Each row of numbers stands for one thing and depends on some of the facts below. Use the named rows to name the rest.

There are 3 kinds of fact about the things: Ω, ε, ψ.
bibres (Ω 95) (ψ gedim)
bili (Ω 24) (ψ mevo)
boke (Ω 811) (ψ vugri)
bokler (Ω 95) (ψ raskek)
boklubrom (Ω 24) (ε kipliskon,gimok) (ψ bisin)
brapam (Ω 811) (ε gristotra) (ψ kono)
braskekin (Ω 95) (ψ dise)
brenur (Ω 95) (ε fidamu) (ψ kono)
brestas (Ω 24) (ψ dise)
broskor (Ω 24) (ε fibo,braskekin) (ψ ziskan)
brosusta (Ω 95) (ε fledra) (ψ mukul)
bufak (Ω 811) (ε lesam,klaskal,lesum,rada) (ψ koli)
buklon (Ω 95) (ε stiso,keklade) (ψ tiver)
dakun (Ω 24) (ε bibres,ziskan) (ψ koli)
dazi (Ω 811) (ε zostis) (ψ plustun)
dipor (Ω 95) (ε kloskan) (ψ raskek)
dise (ψ stises)
dogrefon (Ω 24) (ε pila) (ψ mukul)
drasin (ψ drolol)
dregrinu (Ω 24) (ε dazi) (ψ gedim)
dresuvo (Ω 811) (ε truli,podufin) (ψ noplu)
drolol (ε mevo)
drumazum (Ω 24) (ε noklar) (ψ flofo)
dukal (Ω 24) (ε peflik) (ψ dise)
duru (Ω 95) (ε brosusta,gruplas,flefli) (ψ mevo)
fegrepar (Ω 811) (ψ podufin)
fibo (Ω 24) (ψ rabom)
fidamu (Ω 811) (ψ grutri)
filis (Ω 24) (ε bibres,dakun) (ψ rabom)
fivudu (Ω 811) (ψ plustun)
fledra (Ω 95) (ψ tiver)
flefli (Ω 24) (ψ noplu)
flidum (Ω 811) (ε dakun) (ψ koli)
fligefle (Ω 811) (ψ gedim)
fline (Ω 95) (ε voguk) (ψ noplu)
flitak (Ω 95) (ε pila,kleste) (ψ drolol)
flofo (ε gruplas,braskekin)
floru (Ω 811) (ψ gimok)
flugukla (Ω 24) (ε lepak) (ψ mevo)
flupes (Ω 95) (ε peflik,plustun) (ψ vugri)
flusta (Ω 811) (ε noskol) (ψ rabom)
gedim (ε studanim) (ψ plustun)
gile (Ω 24) (ψ kono)
gimok (ψ drolol)
goflostu (Ω 24) (ψ grutri)
goska (Ω 95) (ψ gedim)
gotrotrel (Ω 811) (ψ mevo)
grege (Ω 95) (ε kloskan,truli) (ψ gimok)
grepun (Ω 811) (ε lesum) (ψ mukul)
gristotra (Ω 24) (ε drumazum,truli,flofo,gotrotrel) (ψ podufin)
gromul (Ω 95) (ψ gimok)
gruplas (Ω 95) (ψ kono)
gruvaflo (Ω 24) (ψ rabom)
gruvudrar (Ω 811) (ε ziskan) (ψ dise)
guvos (Ω 811) (ε fibo,nobrabur) (ψ raskek)
keklade (Ω 24) (ψ podufin)
kiklam (Ω 811) (ε filis) (ψ kono)
kipak (Ω 95) (ε filis) (ψ gedim)
kipliskon (Ω 811) (ε zostis) (ψ grutri)
klaskal (Ω 95) (ε fledra,mozuk) (ψ drasin)
kledru (Ω 24) (ε boklubrom) (ψ mevo)
klegrus (Ω 95) (ψ koli)
kleste (Ω 24) (ψ koli)
kloskan (Ω 811) (ψ kono)
klubiti (Ω 811) (ε keklade,susake) (ψ gimok)
koli (ψ grutri)
kono (ψ stises)
kovevul (Ω 811) (ε zulo) (ψ rabom)
kuve (Ω 24) (ψ stises)
leflen (Ω 24) (ε bisin) (ψ stises)
lepak (Ω 24) (ψ vugri)
lesam (Ω 811) (ε braskekin) (ψ raskek)
lesoris (Ω 811) (ε studanim) (ψ gimok)
lesum (Ω 24) (ψ mukul)
loflol (Ω 24) (ψ drolol)
lofon (Ω 811) (ε zostis,klaskal,gruvudrar) (ψ vugri)
losto (Ω 95) (ε zostis,kledru) (ψ mevo)
mevo (ψ mukul)
miskan (Ω 95) (ε flidum,grepun) (ψ noplu)
motras (Ω 95) (ψ studanim)
mozuk (Ω 811) (ε sibrir) (ψ ziskan)
muplon (Ω 811) (ψ stures)
nezas (Ω 24) (ε dregrinu,ratris) (ψ ziskan)
nipem (Ω 24) (ψ vugri)
nobrabur (Ω 811) (ε gruvudrar) (ψ gedim)
noflak (Ω 24) (ψ koli)
noklar (Ω 24) (ε gruplas,bili,zafam,gruvudrar) (ψ tiver)
noplu (ψ grutri)
noskol (Ω 811) (ε vapak) (ψ raskek)
nurek (Ω 24) (ψ plustun)
pabre (Ω 24) (ψ bisin)
peflik (Ω 811) (ε lesam) (ψ stures)
pila (Ω 811) (ψ raskek)
pinis (Ω 811) (ψ ziskan)
plagrel (Ω 24) (ψ ziskan)
plokos (Ω 811) (ε zulo,lepak,boklubrom,zavesok,runo) (ψ ziskan)
plupla (Ω 24) (ψ dise)
plustun (ε klegrus)
podrir (Ω 811) (ε trege,leflen) (ψ drolol)
podufin (ε fledra,peflik) (ψ drolol)
poromom (Ω 811) (ε fledra) (ψ flofo)
rabom (ε bokler) (ψ stises)
rada (Ω 811) (ε bili) (ψ kono)
rana (Ω 811) (ψ raskek)
raskek (ψ plustun)
ratris (Ω 95) (ε flofo,grege) (ψ kono)
riflum (Ω 811) (ε voguk) (ψ mukul)
riskal (Ω 95) (ψ studanim)
roska (Ω 24) (ε drumazum) (ψ tiver)
rumiter (Ω 95) (ψ koli)
runo (Ω 95) (ψ ziskan)
sibrir (Ω 811) (ε nobrabur,noklar) (ψ plustun)
sifus (Ω 24) (ε kovevul,motras,losto) (ψ vugri)
sinem (Ω 811) (ε vapak,skegrim,klegrus) (ψ gedim)
skegrim (Ω 95) (ε susake) (ψ drolol)
skidral (Ω 24) (ε fibo,kovevul) (ψ bisin)
steso (Ω 95) (ψ raskek)
stiso (Ω 811) (ε grege) (ψ podufin)
stodriten (Ω 95) (ε sibrir) (ψ podufin)
stofla (Ω 24) (ψ flofo)
stogrus (Ω 24) (ψ tiver)
studanim (ε filis,bibres) (ψ flofo)
stuluk (Ω 811) (ψ koli)
stures (ε klegrus,peflik,dipor) (ψ bisin)
suflak (Ω 24) (ψ studanim)
sugokles (Ω 24) (ψ mevo)
sulil (Ω 24) (ψ podufin)
sunatil (Ω 811) (ψ drasin)
susake (Ω 811) (ε keklade) (ψ raskek)
suta (Ω 811) (ψ drolol)
tasto (Ω 24) (ψ noplu)
telan (Ω 811) (ε trosun) (ψ flofo)
tibrin (Ω 95) (ψ kono)
tiklore (Ω 95) (ψ tiver)
tipli (Ω 95) (ψ noplu)
tiver (ε broskor,trogrotra) (ψ drolol)
topa (Ω 811) (ψ dise)
trege (Ω 24) (ψ ziskan)
trogrotra (Ω 24) (ψ stures)
trogrus (Ω 95) (ψ plustun)
trosun (Ω 95) (ψ tiver)
truli (Ω 95) (ψ mukul)
tunon (Ω 811) (ε pila,vugri) (ψ podufin)
vagre (Ω 811) (ψ stises)
vanevek (Ω 811) (ψ mukul)
vapak (Ω 24) (ε gotrotrel) (ψ podufin)
vitol (Ω 811) (ψ studanim)
vogam (Ω 95) (ε plupla) (ψ drasin)
voguk (Ω 811) (ψ tiver)
vugri (ψ bisin)
vuklek (Ω 95) (ψ stises)
vumin (Ω 24) (ε dogrefon) (ψ gedim)
zafam (Ω 24) (ε bili,studanim) (ψ podufin)
zavesok (Ω 24) (ε vapak,gristotra,runo,kiklam) (ψ mevo)
zepiven (Ω 24) (ψ gedim)
ziskan (ε bibres) (ψ stises)
zitrak (Ω 811) (ε filis,nobrabur,noklar) (ψ vugri)
zostis (Ω 95) (ε nobrabur) (ψ dise)
zulo (Ω 811) (ε kloskan) (ψ drasin)

Some rows with their names:
[ -5  19  -6  11   4   1  10   2  -4  -4   8   7  -8  -3   2 -14   1   2
   1 -12  -6  -4  -8  12  -2  12   0 -11   8  -3  -4 -10   1   2   2   4
   2  -1  -5   2   2 -11] -> leflen
[  8   8   7   2   1  -3   4   5  -6   7   4  -4  -3  17   3  -9 -11  -1
  11 -16  20  -9   2   6  -3   8   5  -4  11   4  -1 -10  -4  -4  -9   0
   3  -9   1   0  -9   6] -> vumin
[ -6   8  18  16  22  12  11  -5   3 -28   7   0 -10 -12 -12 -11   2   2
   5  10 -11  -4 -13   4  -1   7   4 -12   5  -5  -6  -9  11   3   0   3
  -1  -3  15  -6  -5   9] -> nezas
[-14  -6   4   2   1   3  -5 -10   7 -13  -4  -8   8  -4 -10  10   0   1
 -11  -5 -11  -2   0   1  -4  -6  -3  -5 -14  -5  14   7   1   7  -4  -1
   4  -2  15   2   3   8] -> flofo
[ 19  -9   7  -1   1   1  -5   5   4   1  -4 -11 -11   7  -3  -2 -12  -2
   9   6  23  -2  18  -5  -2  -8   1  15  -6  -4   2   0   5 -11  -4  -7
   6   8  -6  -2   3  14] -> klubiti
[  3  -4  11 -13  -1  -2  13   9 -11 -10  10   4   9 -10   1  -4  -5   0
   9  13  -8  18  -3 -10  10  -2   3  -7   7   3  -8   3   7   5   8   5
  -1 -18   4  -9  -9   0] -> boklubrom
[  1 -13   1  -3   3  -2   5  12   6 -10   5  -6 -13  -9  -5   1  -4  -7
 -10  11  -9  18  -2  -4   1  -6  -2   6 -19 -11 -10  15  13  -2   6  -3
  -5   9  -6  -5   5   3] -> dipor
[ 21 -11  -3   3  -4   6 -16  -7   5  11 -11  -1   5   1   6   8  -2   7
   7  23  15  -9  16 -13  -1 -10   4   7   8  13   7 -13 -11  -5  -2   3
  -2   3   2  -5  -2   6] -> lesoris
[  8   0   8   0   4   0   9   0   0   4  -4  -1  -3   2   5  -7  -5   2
   8  -8  15  -5   5   1   3   3  -1   6   3   0  -1  -9  -2  -4  -1  -5
   3   5 -12   8   0   5] -> riflum
[  1   6  -5   3  -3  -5   4   5   1   2   3  -1  -5   4   3  -4 -10  -1
   4  -6   0  -6   2   1  -2   3   1   0   3   1  -1  -4   2  -2  -2  -1
  -1  -6  -3  -4  -1  -3] -> nipem
[  5  -3 -10 -15 -19  -9  -1   0   1  20  -4   2  11  15   4   9  -5  -7
   8   4  -1  -2   4  -1   4   8  -4  11  -4  -4   0   3   4  -1   6 -18
   3 -11 -27   2   1  -4] -> voguk
[ 1  6 -3  2 -3 -6  6  6  0  2  5 -2 -8  3  5 -1 -5  0  2 -5  0 -2  1  1
 -2  4  1 -2  3  0 -2 -5  1 -1 -2 -1  0 -9 -5 -5  1 -3] -> goflostu
[ -4  13  -3   5   5   3   8  -9  -3  -1   2  12  -3  -6   0 -15  10   4
   1 -11   3   0  -6  11   1  10  -1  -3   7  -6  -1  -4  -2   1   4   2
   3  10 -14  14   3  -6] -> vagre
[ -2  -3  -1  -5  -4 -12   0  13  -1  10  -3  -7  -8   2   8   4 -15  -9
   7 -10   7  -5   7 -12  -4  -9   8   4   3   7  -1   1  -2  -1 -10   2
   1  -7  -3  -7 -13   4] -> sulil
[-4  5  0  2 -2 -8  0  2  0  4  3 -2  3  1  0  6 -8  0 -2 -7  9  1  4  1
  5  7  5 -4 -2 -2  2 -8  0  0  4 -2 -2  0 -3  3  2  3] -> grutri
[  3   8   0  -1  -4  -3  -3   7  -6   3   4  -2   1  15   0  -4  -3   0
  12 -10  10  -8   2   5  -5   3   3  -1   9   2   4   0   1  -2  -1   3
   2 -10   1  -5  -6   1] -> zepiven
[  4   4   1  -3   0  -1   5  -2   1   5  -7   4   0   0   2   0  -1  -2
   6  -5   6  -2   2   2   4   2   1   7   1  -2  -2  -3   0  -1  -1  -2
   2   2 -14   7  -2   1] -> muplon

Which thing is each row?
No name comes twice in this set of rows, the named rows included.
[ 16  -4   2  12  -3   8 -19   1  -4   5  -1   2   6   7   0   6  12   8
  -2  15  18  -5  -2  -5  -7  -1   2  -3  18  12   1  -6 -12  -8  -3  15
  -9   6  23 -11   0   3]  kipak
[  8  -5  11  -3   6  -8   8   7  -1  14 -13  -7  -8   1  11  -3 -13  -7
  10 -21  25  -9  11 -10   6  -7   7  10   4  10  -4  -8  -7  -6 -10  -3
   1   8 -10   7 -10  12]  tunon
[-16  22 -11  11   6  -1   4   1  -1   2   4  10 -14  -2  -5  -7   4  -4
  10  -6 -11  -7 -16   9  -3  18   7 -10  10  -5  -7 -13  10   3   2  -2
  -5  -5 -12   3   2 -11]  trege
[ 16  -9  13   6  12  17  -4 -14   5  -9 -12  -1   9 -11   6   0   6  10
   1  20   3  -8   7  -8   3 -10  -2   2  11  15   6 -12 -12  -1  -2   6
   0   4  18  -2  -5   7]  zitrak
[  2   4 -13   7  -5   2 -26 -10   1   9   0   7   9  -9   0  14   8   7
  -6  20   4  -2   6  -9  -4  -2   5  -5   9  12  12 -14 -10   0   8  12
  -6   1  10  -6   7  -6]  studanim
[  1  12 -20  20  -3   8 -15 -10   2  -2   4  17   0 -12   1  -3  17  16
  -3  18 -12  -5  -4   2 -11   2   4 -11  18  10   5 -10  -7   3   8  25
  -6   0  11  -8   3 -21]  filis
[  3  -8  13   3  10   9  -1  -8   6 -16  -6  -8  -6  -2  -9  -4  -4   3
  -3  -1   4  -5   6   2  -5 -10  -4   8 -12  -5   7   9   4  -3  -7 -11
   9   8   7   3   0  15]  dresuvo
[ 10 -11  -6   0  -7  -6 -13  18   4   6   2 -11 -14  10  -7   5  -4  -7
  -2   5  14   6   5  -5  -8  -6   0  14 -11  -5  -2   8   5  -9  -2  -5
  -5   8  -1  -6   6   6]  skegrim
[ -2 -15   1  -1   2   0 -16   6   7  -6  -1 -16 -17  -4  -8   6  -7  -2
  -1   0  -2  -2  11 -11 -14 -25   6  10  -9   5   7  13   4   1 -11   6
   4   1  18 -11 -13  13]  gristotra
[  9 -11  23  -1  13  13   7 -14   4 -11  -9   1  14 -10   7  -1  -1   6
   4  14   2  -5   2  -8   8  -5  -5  -1   6  11   3  -8 -11   2  -5   0
   4  -1  18   0  -6  11]  lofon
[ -8  -2 -20  -7 -16 -14 -15  19  -1  14   3  -7 -17   3  -5   8  -5 -11
   4 -10  -5   7  10  -9 -14 -17  10  11  -7  -3   0  16  13   2   1   4
  -2  -4 -11  -6  -6   0]  keklade
[ -4  -4   5 -13 -10   6  -8  -8 -10   6  -6  12  28  -1  -1  10  18   2
   5  13 -18   3  -5  -6   4  -5   0  -1  18  11   9   9  -5   6   0   7
  -2 -16  10   1 -12  -2]  nobrabur
[  2  -3  -3   1   4  -4   8   1   6   7  -7   2  -6 -11   7  -1  -4  -1
   1   0   0   1   7  -4   5   1  -2   7  -4   1  -4  -6   3  -3   0 -12
   2   9 -21   5   4  -5]  rana
[-15 -16  13  -4   3  -4  -5  -4   6  -9 -15 -16   5   1  -2  15 -12  -6
  -6 -16  -1  -6   6  -6  -2 -17  -2   5 -17   1  11   9  -2   2 -14  -7
   2   0  16   4  -5  19]  podufin
[  6 -16  -4   1  -8   7 -15  -5  12  -3  -8  -7  13   8   5  14  -5   7
   1  25 -14 -15   7  -7  -7  -6  -7  -4  -1  13  11   0  -4   1  -6  -7
   3 -19  21 -16   2   1]  noklar

Now the same things, written a new way:
Some things and their rows:
[  1  -3   0  10   0  -2  -1  12   0  -1   0   3   4  -2  -1   5  -2   3
   0   6  -2   4  -4 -11   1  -4   4  10  -7  20  -2  -3   3   3  -5   2] -> plagrel
[ -1 -11   2  -9   1  10  -4 -13  -4   5  -7   1   3  15   1  -1  -7 -17
  -4  -7  -1   1  -2   8  -1  -5  -4  -1   8   5   3   2  -2   0  -3  -3] -> poromom
[ -1   0  -7   5  -4  -8   1  -1  -7  -1  10   1  -5  -5  -3  -3   5   4
   0   7  -1   3   1  13  -3   0  -7  -3 -10  16  -7 -18  -6  -3  -6   1] -> mevo
[ -6   2   2  -5   8   4   1 -23  10  -1   8   4   3  11   8 -13   4  -5
  -4  -8  -2  -2   3  -2   2  -8   6   2   1  -7  -2   5   8  -5  -7   2] -> noklar
[  2   5  -4  14  -1  -1   6  11  -2  -3   4  -1  -1  10  -4   1  -4   8
   3   8   2   7   1   9   0  -5  -4  -3   4  25 -11 -23  -2   6  -2   0] -> stises
[  1   4   0   6   4  -2   5 -27  12  -1  15  -1   1   4  -3  -8   5  13
  -1  -3   4   4   5 -16   3 -14   7  22  -5  -5   5   5  10   1  -4   2] -> filis
[ -2  -7   0   2  -5  -2  -2   6  -2   0   4   5  -2 -11   4   3   1   3
   0   5  -1   2   0  -8   0   1   3   7 -13  11  -3  -5  -1  -2  -4   3] -> nipem
[  1   2   0   1   4  -3  -4  12  -5   3  -7   7  -6  -3   2   4   2   2
   2  -2  -2   2  -7  -2   1   1   1 -10  12  -5  -5  -2  -3   2  -2  -1] -> fegrepar
[  1   5   2  -3  -3   0  -9  12  -2  -2  -2   9  -7   3  11  10  -3   6
   4   5  -9   1  -2  -1  -2  16  -1 -13   6   8 -16  12  -2   5  -9  -1] -> flitak
[ 2 -2 -1  0 -1 -1 -4  5 -7  5 -1  4 -6 -3 -5  4 -1  8  2 -2  0  1 -4 -3
 -1 -1 -1  1  2  1 -1 -5 -3  3  0 -3] -> vitol
[ -5  -9  -3  -4  -3   0  -2 -23   3   0   8   2   8   6  -4  -9   6 -10
 -10  -1   8  -3  -2   2   1 -11   6  16  -8   4   8   4   2  -9 -13   2] -> lesum
[  2  -3   2   0   7   6   5  -9   2   1  -8  -6   2   5  -8   1  -9 -10
   2  -9   5   2   6 -11   3  -5  -8   6  13 -15   4   3  -1   6  10  -4] -> brapam
[ -6   2   1  -2   0  -3  15  12  13  -3  -4   0   2 -17  -7  -4   8 -15
  -3  -3  10  -2   5 -17   6  -2   1  -2  -5 -31   1  -1  -1  -4   6   1] -> vapak
[ -6  -5   0  -4  -5   4  -2   0   6   2  -3  -1   9   2   2  -6   8  -8
 -13   1   8  -3  -3   4   1 -13  10   7  -8  12   6  -2   4  -5  -5   1] -> flefli
[ -3  -5  -1  -6  -6   2  -6 -23   2  -2  -4   1   8  13   3  -2  -1 -16
 -11  -2   4  -2   0  10  -3   4  -3   1   9  -3   2  16  -2  -5  -9  -3] -> brosusta
[  4   6   1   2   8   1   7 -21   7   1   6  -5  -2  -2  -9  -2  -4   9
   1 -11   5   2   6 -14   4 -15  -4  11   6 -21   5   9   5   7   4  -5] -> kiklam
[ 5 -1 -1  4  2 -2 -3  7 -8  3 -4  2 -1  2 -5  8 -6  8  0  1  4  2 -5 -6
  0 -7  0  8  6  6  1  0 -1  6 -2 -1] -> pinis

Which thing is each row?
No name comes twice in this set of rows, the named rows included.
[  4   5  -1   2  10  -1  -1 -27   2   3   5  -4   5  14  -5  -8  -2   5
  -4  -8   6  -3  -1   6   1 -17   0  11  14  -8  13   6   5  -2  -5  -4]  gruvudrar
[ -1 -12   5 -10   1  11  11   5  -1   1 -10  -5  -7  -6 -12   5  -4 -13
   8  -8   3   3   8  -9   3  11 -11   7  -4 -23  -6   0  -6   8  17  -2]  sinem
[ -6   5   1   0   6   5   4   3   2  -4  -1   0  -1  20  13  -6  -4 -15
   2  -4  -8   2   4  22   0   4  -8 -29   7  12 -12 -17  -2  -2  -4   0]  tiver
[  1   1  -3   5  -5  -3   0 -10   5  -4  -8  -9  15   8  -7  -1  -2 -16
 -15   5  11  -5  -5   9   0  -2   4   9  20  -6  13  18   0  -7  -3  -1]  braskekin
[ -2  -5   3  -7   1   5   7  14   3   2 -10   2  -9  -5  -6   6  -4 -13
   5  -9   5   4   4 -11   4   6  -7 -10   8 -22 -11  -1  -7   7   9  -2]  klubiti
[  0   0  -4  -4   0  -5   6 -12   0   2  -3  -6  -1 -21 -16  -7   6 -12
  -6  -6  11  -3   7  -7   1  -7  -4   6   3 -37  11   2  -7  -4   7  -1]  gotrotrel
[ -5  -2   3  -5   5   3   5  -8   9  -1   1   5   1   4   5  -7   1  -8
  -1  -8  -2   0   4  -9   3  -2   3  -1   0 -11  -4  -1   5  -3  -1   1]  roska
[ -5  -2  -1   2  -4  -8  12  25   6  -2  -6  -2   0 -16  -8   0   9 -16
  -6   1  14   0  -2 -15   6  -1   6  -2   4 -22   1  -3  -3  -7   2   3]  keklade
[ -5  -4   1  -3  -2   1   4 -14   8  -2   5  -2   5  -1   0 -10   6  -5
  -3  -5   5  -1   4  -5   2  -9   2  10  -5 -12   6   1   4  -5   0   2]  drumazum
[  1   2  -2   5   2  -7   6   8  -3   0 -10 -12   9 -14 -14  -1  -5 -15
  -8  -3  16  -2  -1  -4   2  -7  -1  -2  15 -20  19  -1  -4  -3  10  -1]  kloskan
[  3  -2   1   1   3   4   5   3   2   1  -7  -4  -4  -6 -11   5  -7  -1
   3  -8   7   5   7 -18   3  -5  -6   2  10 -18  -3  -2  -3   9  11  -3]  flusta
[  6  12  -2   9   1  -9   5   2  10  -7   0 -13   6 -13  -9   1  -1   5
  -3   6   8  -5   6  -8   2  -4   0   1   4 -27  13  12   0  -1  11  -1]  runo
[ -2 -11   2  -9  -9   9   1  -2   4  -3 -12   0   4   6   1   5  -3 -23
  -6  -1   0   3   7   2  -1  13 -12  -6   4   0  -9  12  -6   2   0  -5]  flupes
[ -3   2   1  -4   0   6  -1 -23  14   5  11   2  -1  -2   7 -10  11  18
  -1  -4   0  -1   5  -8   1 -17   9  18 -11   3   3   1  10   2  -4  -2]  dakun
[  2   6  -1  -8   2   8  -1 -24   5   9   3   1  -6   5   0  -5   8  16
  -4  -5   4   0   0  -2   1 -19   3   8   6  -4   3   4   4   6  -2  -6]  flidum

